Below is a small trained network, with its code and all its weights. Each question gives an input and a target symbol and asks what happens when units are switched off, that is, made to give their printed mean instead of their output.

import numpy as np


def w(rows, s, z=0):
    codes = np.array(rows[::2]) - 128.0
    scale = np.full(codes.shape[1], s)
    scale[-1] = z or s
    return codes * scale


def norm(h):
    return h / np.sqrt((h * h).mean(-1, keepdims=True) + 1e-5)


def softmax(a):
    e = np.exp(a - a.max(-1, keepdims=True))
    return e / e.sum(-1, keepdims=True)


def log_softmax(a):
    a = a - a.max(-1, keepdims=True)
    return a - np.log(np.exp(a).sum(-1, keepdims=True))


def net(x, mask):
    ids = ['βγδζηθλξπτφ'.index(c) for c in x.split()]
    T = len(ids)
    res = E[ids] + P[:T]
    u = 0
    for l in range(2):
        r = norm(res)
        for j in range(3):
            rows = slice(4 * j, 4 * j + 4)
            q, k, v = (r @ M[l][rows].T for M in (Q, K, V))
            z = softmax(np.where(np.tri(T) > 0, q @ k.T / 4**0.5, -1e9)) @ v
            o = O[l][rows]
            res = res + np.where(mask[u + j], z, o[:, -1]) @ o[:, :-1]
        u += 3
    return log_softmax(norm(res)[-1] @ U[:, :-1].T + U[:, -1])


Q, K, V, O = {}, {}, {}, {}
E = w([
[85,141,119,134,143,79,111,31,181,159],'β',
[42,130,123,38,2,213,160,95,135,181],'γ',
[106,108,73,208,108,96,128,89,129,170],'δ',
[166,170,120,98,138,96,98,94,113,150],'ζ',
[179,86,131,151,102,83,93,77,157,170],'η',
[126,146,136,164,96,64,148,98,115,139],'θ',
[183,141,64,148,90,94,143,122,66,153],'λ',
[161,120,107,167,127,113,127,38,71,123],'ξ',
[161,206,65,115,73,77,199,74,213,165],'π',
[122,131,108,174,172,120,73,104,112,136],'τ',
[156,141,33,136,131,112,103,76,135,165],'φ',
],0.0028)
P = w([
[133,126,163,125,148,163,158,169,133,133],'0',
[123,141,127,125,140,56,33,114,82,182],'1',
[142,107,126,156,87,94,9,180,152,67],'2',
[165,1,115,87,178,75,183,145,166,79],'3',
[76,87,63,186,146,70,161,92,106,132],'4',
[188,199,127,205,171,189,102,81,209,181],'5',
],0.0035)
Q[0] = w([
[67,137,94,165,69,71,83,77,50,241],'0.h1',
[182,152,111,114,55,86,6,143,133,108],'0.h1',
[153,255,164,198,159,190,118,105,144,183],'0.h1',
[172,173,139,152,153,115,78,135,134,90],'0.h1',
[152,101,70,157,149,100,123,82,157,97],'0.h2',
[147,148,98,140,166,70,120,127,137,151],'0.h2',
[76,133,158,107,124,142,117,154,91,83],'0.h2',
[123,123,148,104,148,174,157,168,119,146],'0.h2',
[104,154,136,106,83,155,69,133,126,111],'0.h3',
[192,97,175,69,179,142,167,175,194,20],'0.h3',
[141,95,130,85,89,112,117,145,168,113],'0.h3',
[77,52,99,94,148,98,218,153,61,114],'0.h3',
],0.0072)
K[0] = w([
[102,105,138,100,55,208,88,190,193,1],'0.h1',
[51,99,165,42,95,252,166,120,120,147],'0.h1',
[184,56,93,105,199,90,223,146,175,8],'0.h1',
[147,126,147,86,166,175,216,160,153,166],'0.h1',
[120,137,149,114,118,210,167,144,142,141],'0.h2',
[137,84,134,115,95,161,144,122,125,168],'0.h2',
[170,103,132,131,157,43,114,121,132,109],'0.h2',
[159,112,103,155,111,84,93,144,154,69],'0.h2',
[165,112,181,153,196,146,190,157,135,136],'0.h3',
[78,146,114,95,145,96,141,45,19,233],'0.h3',
[90,156,159,111,139,179,142,123,110,192],'0.h3',
[115,200,146,189,54,120,38,139,71,172],'0.h3',
],0.0062)
V[0] = w([
[79,208,246,109,122,107,203,122,93,53],'0.h1',
[168,53,235,130,65,81,127,9,146,127],'0.h1',
[15,117,198,175,183,121,88,133,194,157],'0.h1',
[73,66,71,213,109,187,167,80,76,118],'0.h1',
[86,100,151,133,78,164,139,128,177,75],'0.h2',
[136,170,141,201,194,109,164,104,176,138],'0.h2',
[222,176,170,183,229,174,210,154,129,137],'0.h2',
[111,126,131,97,135,213,186,159,134,128],'0.h2',
[95,95,165,158,62,58,151,254,106,160],'0.h3',
[111,126,76,184,98,94,205,78,75,100],'0.h3',
[185,101,200,147,177,150,84,163,51,112],'0.h3',
[140,114,131,48,80,139,93,95,62,189],'0.h3',
],0.0048)
O[0] = w([
[88,53,221,186,148,75,231,80,134,151,42],'0.h1',
[88,175,93,153,48,27,155,124,128,26,253],'0.h1',
[102,200,184,158,216,100,70,127,218,117,119],'0.h1',
[59,78,39,133,202,218,163,142,138,21,173],'0.h1',
[131,150,175,58,78,195,114,141,138,75,106],'0.h2',
[165,202,110,155,179,77,165,186,158,111,145],'0.h2',
[218,114,115,218,167,45,166,212,121,83,173],'0.h2',
[141,55,140,156,95,160,88,189,144,77,145],'0.h2',
[225,135,134,87,145,114,119,8,178,88,151],'0.h3',
[77,36,122,88,154,43,107,83,123,167,159],'0.h3',
[135,116,84,173,106,174,213,143,225,171,169],'0.h3',
[112,185,75,255,124,134,86,76,105,150,169],'0.h3',
],0.0044,0.0038)
Q[1] = w([
[162,125,101,155,248,43,231,201,115,142],'1.h1',
[145,48,222,61,253,161,243,193,103,197],'1.h1',
[201,175,158,113,213,18,173,239,125,186],'1.h1',
[176,43,159,185,192,146,149,219,90,68],'1.h1',
[91,88,80,111,47,219,79,106,109,89],'1.h2',
[90,169,73,80,86,180,76,66,132,116],'1.h2',
[153,161,190,104,126,55,43,75,126,117],'1.h2',
[129,150,54,105,58,194,107,114,132,112],'1.h2',
[92,149,182,104,28,240,72,51,99,51],'1.h3',
[153,130,40,126,176,56,96,134,139,179],'1.h3',
[90,154,192,58,144,215,162,150,128,120],'1.h3',
[79,133,125,10,76,142,117,46,109,108],'1.h3',
],0.006)
K[1] = w([
[161,143,76,187,39,131,58,135,142,14],'1.h1',
[94,84,195,177,32,205,7,85,130,69],'1.h1',
[197,131,120,229,84,114,57,98,85,45],'1.h1',
[94,172,105,146,91,160,91,48,104,98],'1.h1',
[30,154,180,66,107,163,122,101,175,202],'1.h2',
[64,148,205,133,113,102,118,100,169,166],'1.h2',
[122,183,114,154,200,9,171,86,128,145],'1.h2',
[34,132,176,106,61,119,125,129,172,148],'1.h2',
[2,76,167,86,130,174,103,101,131,255],'1.h3',
[189,113,117,165,176,105,232,231,74,58],'1.h3',
[94,116,124,146,43,169,43,82,141,94],'1.h3',
[74,31,191,140,127,195,115,131,122,163],'1.h3',
],0.0064)
V[1] = w([
[95,140,177,135,118,100,220,107,123,151],'1.h1',
[132,173,93,104,107,70,157,171,66,188],'1.h1',
[105,209,99,149,247,93,133,118,175,189],'1.h1',
[201,122,201,93,125,186,145,152,190,157],'1.h1',
[177,115,123,205,205,132,131,161,114,44],'1.h2',
[61,117,137,145,114,134,112,29,129,33],'1.h2',
[100,166,115,114,182,114,63,122,193,123],'1.h2',
[97,195,93,78,153,168,241,105,121,136],'1.h2',
[110,200,130,168,90,189,113,171,118,159],'1.h3',
[178,136,94,132,104,135,167,15,145,173],'1.h3',
[93,136,140,76,120,150,187,149,210,18],'1.h3',
[78,161,133,2,109,139,86,63,80,168],'1.h3',
],0.0048)
O[1] = w([
[121,74,77,132,77,206,122,147,110,141,124],'1.h1',
[72,90,168,124,177,183,75,186,82,178,143],'1.h1',
[72,2,119,132,209,130,181,115,158,130,176],'1.h1',
[175,167,47,120,155,120,96,159,176,121,49],'1.h1',
[75,141,53,153,93,169,97,122,160,145,135],'1.h2',
[152,137,130,151,183,116,171,224,179,150,181],'1.h2',
[156,129,161,152,87,165,131,183,94,170,156],'1.h2',
[159,141,147,179,180,100,44,110,114,131,114],'1.h2',
[69,175,124,147,148,127,150,130,169,34,107],'1.h3',
[137,119,145,188,150,185,128,79,158,165,130],'1.h3',
[128,102,112,100,88,93,96,29,56,90,148],'1.h3',
[111,118,38,217,158,76,128,122,128,141,1],'1.h3',
],0.0052,0.0039)
U = w([
[139,103,221,55,90,131,100,124,38,127,206],'β',
[147,219,81,138,49,104,121,116,144,69,198],'γ',
[49,57,50,161,92,129,185,145,111,102,194],'δ',
[119,136,143,126,168,255,149,155,223,119,231],'ζ',
[202,63,42,95,70,204,116,78,127,187,3],'η',
[85,165,207,130,189,53,130,201,145,100,32],'θ',
[196,81,162,135,156,15,204,65,152,137,35],'λ',
[131,140,59,105,148,158,57,227,70,161,62],'ξ',
[177,152,186,192,99,157,171,180,141,214,134],'π',
[103,127,136,248,184,127,94,60,108,142,191],'τ',
[126,94,86,27,199,125,106,89,157,32,58],'φ',
],0.0087,0.0016)

Each question gives the input, a string of symbols that net reads in full, and the target symbol t.
The units are the heads (4 rows each of Q, K, V and O). Each row of codes is followed by its name. A weight is (code - 128) times the scale printed after its matrix; where a second scale follows, it is the last column's (O and U).
mask holds one flag per head, layer by layer. A switched-off head (its flag False) gives its mean, the last column of its rows in O, instead of its output. The means were averaged over made-up inputs and are rounded, as every weight is.
A unit's drop is (log p(t) with every unit on - log p(t) with that unit switched off) / (log p(t) with every unit on - log p(t) with every unit switched off).
The circuit of an input: a set's keep is (log p(t) with only the set's units on - log p(t) with every unit switched off) / (log p(t) with every unit on - log p(t) with every unit switched off). Starting from all 6 units, units are removed one at a time, each time the one whose removal leaves the highest keep (on an exact tie, the one counted first), for as long as the keep stays at least 0.8.
units of the circuit, in order: the units of the circuit, biggest drop first
unit that matters most: the unit with the biggest drop
which heads matter: for each layer, one digit per head in row order, 1 if its drop is at least 0.15 and else 0, layers parted by /
input ζ γ τ θ ζ, target ζ: which heads matter	100 / 001
input τ δ γ τ ζ, target φ: units of the circuit, in order	[1.h1; 0.h3; 0.h1; 0.h2]
input γ γ ξ η, target τ: which heads matter	011 / 001
input γ ξ η φ ξ, target γ: units of the circuit, in order	[0.h2; 1.h1]
input γ δ γ ξ τ, target τ: units of the circuit, in order	[1.h3; 0.h2; 1.h2; 0.h3]
input β η θ ξ τ, target λ: unit that matters most	0.h3
input τ τ η ξ, target ζ: which heads matter	101 / 111
input δ β θ, target φ: units of the circuit, in order	[0.h1; 0.h3]
input τ ξ η ξ τ ξ, target δ: which heads matter	110 / 110
input ξ β δ λ γ φ, target β: units of the circuit, in order	[0.h2; 0.h3; 1.h3]
input ξ ξ π, target δ: which heads matter	000 / 000
input ξ γ ξ, target β: units of the circuit, in order	[1.h3; 0.h2]
input θ ξ γ ξ η δ, target η: units of the circuit, in order	[1.h3; 0.h3; 0.h2]
input θ λ γ λ ξ ξ, target η: unit that matters most	0.h1
input ζ τ ξ, target π: units of the circuit, in order	[0.h1; 0.h3]
input θ ξ τ, target λ: which heads matter	101 / 000
input δ ξ ξ ξ θ η, target δ: units of the circuit, in order	[0.h1; 0.h3]
input ξ ξ θ ξ ξ, target λ: units of the circuit, in order	[0.h3; 0.h1]
input ξ γ β δ, target β: units of the circuit, in order	[0.h2; 1.h3]
input τ π ξ δ, target β: units of the circuit, in order	[0.h3; 0.h1]
input ξ ξ θ θ ξ λ, target λ: units of the circuit, in order	[0.h3]
input δ λ γ ξ λ, target λ: which heads matter	111 / 110
input θ τ θ θ γ φ, target η: which heads matter	111 / 101
input θ ξ φ θ ξ γ, target η: which heads matter	101 / 101
input τ γ τ θ, target φ: which heads matter	111 / 101
